The symbols move the points like this.
from | * § + & $ !
Z449 | Z593 Z824 Z76 Z585 Z399 Z697
Z577 | Z616 Z369 Z405 Z715 Z150 Z272
Z302 | Z176 Z67 Z653 Z704 Z942 Z628
Z733 | Z652 Z637 Z198 Z801 Z418 Z14
Z697 | Z824 Z801 Z449 Z399 Z593 Z235
Z150 | Z577 Z272 Z715 Z576 Z405 Z616
Z653 | Z942 Z176 Z359 Z642 Z704 Z302
Z67 | Z999 Z626 Z176 Z302 Z628 Z442
Z399 | Z449 Z697 Z585 Z626 Z76 Z593
Z76 | Z399 Z593 Z626 Z442 Z585 Z449
Z616 | Z272 Z961 Z150 Z405 Z577 Z369
Z442 | Z626 Z76 Z67 Z628 Z999 Z585
Z626 | Z585 Z399 Z999 Z67 Z442 Z76
Z715 | Z405 Z577 Z637 Z14 Z576 Z150
Z235 | Z801 Z418 Z697 Z593 Z824 Z198
Z345 | Z642 Z704 Z961 Z369 Z716 Z359
Z369 | Z961 Z345 Z616 Z577 Z272 Z716
Z176 | Z628 Z999 Z942 Z653 Z302 Z67
Z593 | Z697 Z235 Z399 Z76 Z449 Z824
Z942 | Z302 Z628 Z704 Z359 Z653 Z176
Z405 | Z150 Z616 Z576 Z637 Z715 Z577
Z642 | Z359 Z653 Z716 Z961 Z345 Z704
Z14 | Z637 Z715 Z733 Z418 Z652 Z576
Z999 | Z442 Z585 Z628 Z176 Z67 Z626
Z418 | Z733 Z14 Z801 Z235 Z198 Z652
Z637 | Z576 Z405 Z652 Z733 Z14 Z715
Z716 | Z345 Z359 Z369 Z272 Z961 Z642
Z576 | Z715 Z150 Z14 Z652 Z637 Z405
Z652 | Z14 Z576 Z418 Z198 Z733 Z637
Z198 | Z418 Z652 Z235 Z824 Z801 Z733
Z824 | Z235 Z198 Z593 Z449 Z697 Z801
Z801 | Z198 Z733 Z824 Z697 Z235 Z418
Z628 | Z67 Z442 Z302 Z942 Z176 Z999
Z359 | Z704 Z942 Z345 Z716 Z642 Z653
Z961 | Z716 Z642 Z272 Z616 Z369 Z345
Z704 | Z653 Z302 Z642 Z345 Z359 Z942
Z272 | Z369 Z716 Z577 Z150 Z616 Z961
Z585 | Z76 Z449 Z442 Z999 Z626 Z399

The rows of 38 points, shuffled:
Each row is one point's numbers.
id 1: -4	17	-15	43	36	-22	5	-12	-7	4	-12	-3	-4	7	5	-25	-34
id 2: 2	-19	-26	-40	-30	-20	6	-11	11	12	10	-28	4	12	-19	21	17
id 3: 6	-13	5	-35	-39	22	-5	5	7	-5	19	-7	4	-8	1	37	28
id 4: 1	3	-15	31	23	-22	-6	-14	5	-21	-3	-7	-4	-2	26	-9	-50
id 5: -10	24	25	22	18	22	0	20	-21	17	-11	26	3	-3	-15	-27	29
id 6: 8	-27	-24	-36	-22	-22	0	-16	27	-17	6	-21	-3	0	12	20	-18
id 7: -3	20	24	41	32	21	-6	9	-11	-12	-5	24	0	-12	21	-21	-14
id 8: 5	-16	-18	-1	22	-37	-3	-17	20	-21	-12	-3	-4	-4	19	-22	-47
id 9: -8	32	24	47	25	22	-4	14	-24	7	-3	18	1	-1	1	-18	7
id 10: -8	11	-3	37	41	-19	6	-7	-10	4	-16	6	-3	4	0	-36	-28
id 11: 2	-6	-16	18	22	-26	-5	-14	18	-24	-6	-6	-5	-7	25	-13	-53
id 12: -2	27	22	49	26	25	-7	10	-22	-7	-1	20	-1	-7	12	-15	-6
id 13: 4	-15	10	-43	-35	21	-4	13	9	1	10	5	6	-6	-3	24	36
id 14: -9	27	26	38	21	24	3	14	-29	16	-6	20	1	4	-13	-22	19
id 15: 3	-25	-22	-49	-27	-24	5	-12	20	4	-2	-19	3	8	-14	15	5
id 16: 2	-17	-24	-10	17	-41	3	-20	20	-13	-13	-7	-5	3	9	-22	-39
id 17: -2	10	-15	44	30	-22	-1	-13	-4	-6	-3	-8	-6	3	16	-15	-43
id 18: -5	12	21	33	36	8	-4	10	-7	-14	-15	26	0	-12	21	-34	-18
id 19: 5	-14	-19	-28	-36	-8	2	-8	5	16	13	-29	2	14	-19	33	21
id 20: -4	-11	13	-46	-31	21	2	14	5	8	3	7	7	-2	-17	14	43
id 21: -5	6	14	-18	-23	26	4	15	-16	24	7	3	5	6	-28	14	50
id 22: 9	-15	-36	-5	-16	-28	-1	-23	15	-8	10	-30	-3	4	9	25	-32
id 23: 7	-10	-39	1	-7	-37	4	-25	11	-4	7	-34	-2	11	0	18	-31
id 24: -10	13	36	5	15	31	3	24	-16	9	-13	33	7	-7	-10	-24	32
id 25: 7	-10	-14	-27	-38	2	0	-6	1	8	21	-25	2	7	-14	43	23
id 26: -8	9	17	22	42	-3	1	8	-3	-11	-23	24	-3	-7	11	-45	-21
id 27: -3	11	38	2	-3	41	-6	24	-9	-5	4	28	6	-14	6	0	34
id 28: -8	9	6	27	44	-16	5	-1	-7	0	-24	17	-3	0	3	-46	-21
id 29: -3	-4	15	-32	-23	21	3	13	-6	19	4	6	5	3	-24	10	52
id 30: -1	15	17	0	-21	32	-1	17	-20	19	11	2	4	4	-20	19	49
id 31: -1	-13	-31	-7	13	-46	10	-22	12	-2	-13	-19	-3	8	-1	-14	-33
id 32: 1	15	35	8	-14	45	-6	22	-12	0	10	21	5	-9	2	15	38
id 33: 6	-32	-20	-47	-22	-24	1	-13	26	-6	3	-18	-1	2	1	15	-4
id 34: 2	17	22	9	-17	43	-7	17	-18	13	13	8	5	-3	-9	21	42
id 35: -8	12	37	-2	6	36	-2	26	-11	0	-5	33	6	-12	0	-13	32
id 36: 9	-8	-5	-25	-42	15	-3	0	7	1	21	-17	4	1	-4	44	23
id 37: 3	-11	-38	-1	2	-44	8	-25	13	4	0	-31	-5	14	-3	-3	-34
id 38: 9	-21	-28	-18	-21	-24	-4	-20	23	-14	11	-25	-5	0	14	28	-26

The row of each point:
Z235 id 38
Z824 id 37
Z733 id 21
Z576 id 18
Z76 id 14
Z67 id 19
Z359 id 12
Z704 id 26
Z369 id 36
Z715 id 10
Z585 id 35
Z345 id 27
Z942 id 11
Z593 id 17
Z442 id 29
Z652 id 32
Z961 id 20
Z399 id 7
Z176 id 22
Z626 id 34
Z653 id 1
Z801 id 15
Z628 id 33
Z302 id 31
Z642 id 5
Z418 id 13
Z999 id 3
Z616 id 6
Z716 id 30
Z577 id 23
Z405 id 4
Z198 id 25
Z449 id 28
Z637 id 9
Z272 id 2
Z14 id 24
Z150 id 16
Z697 id 8

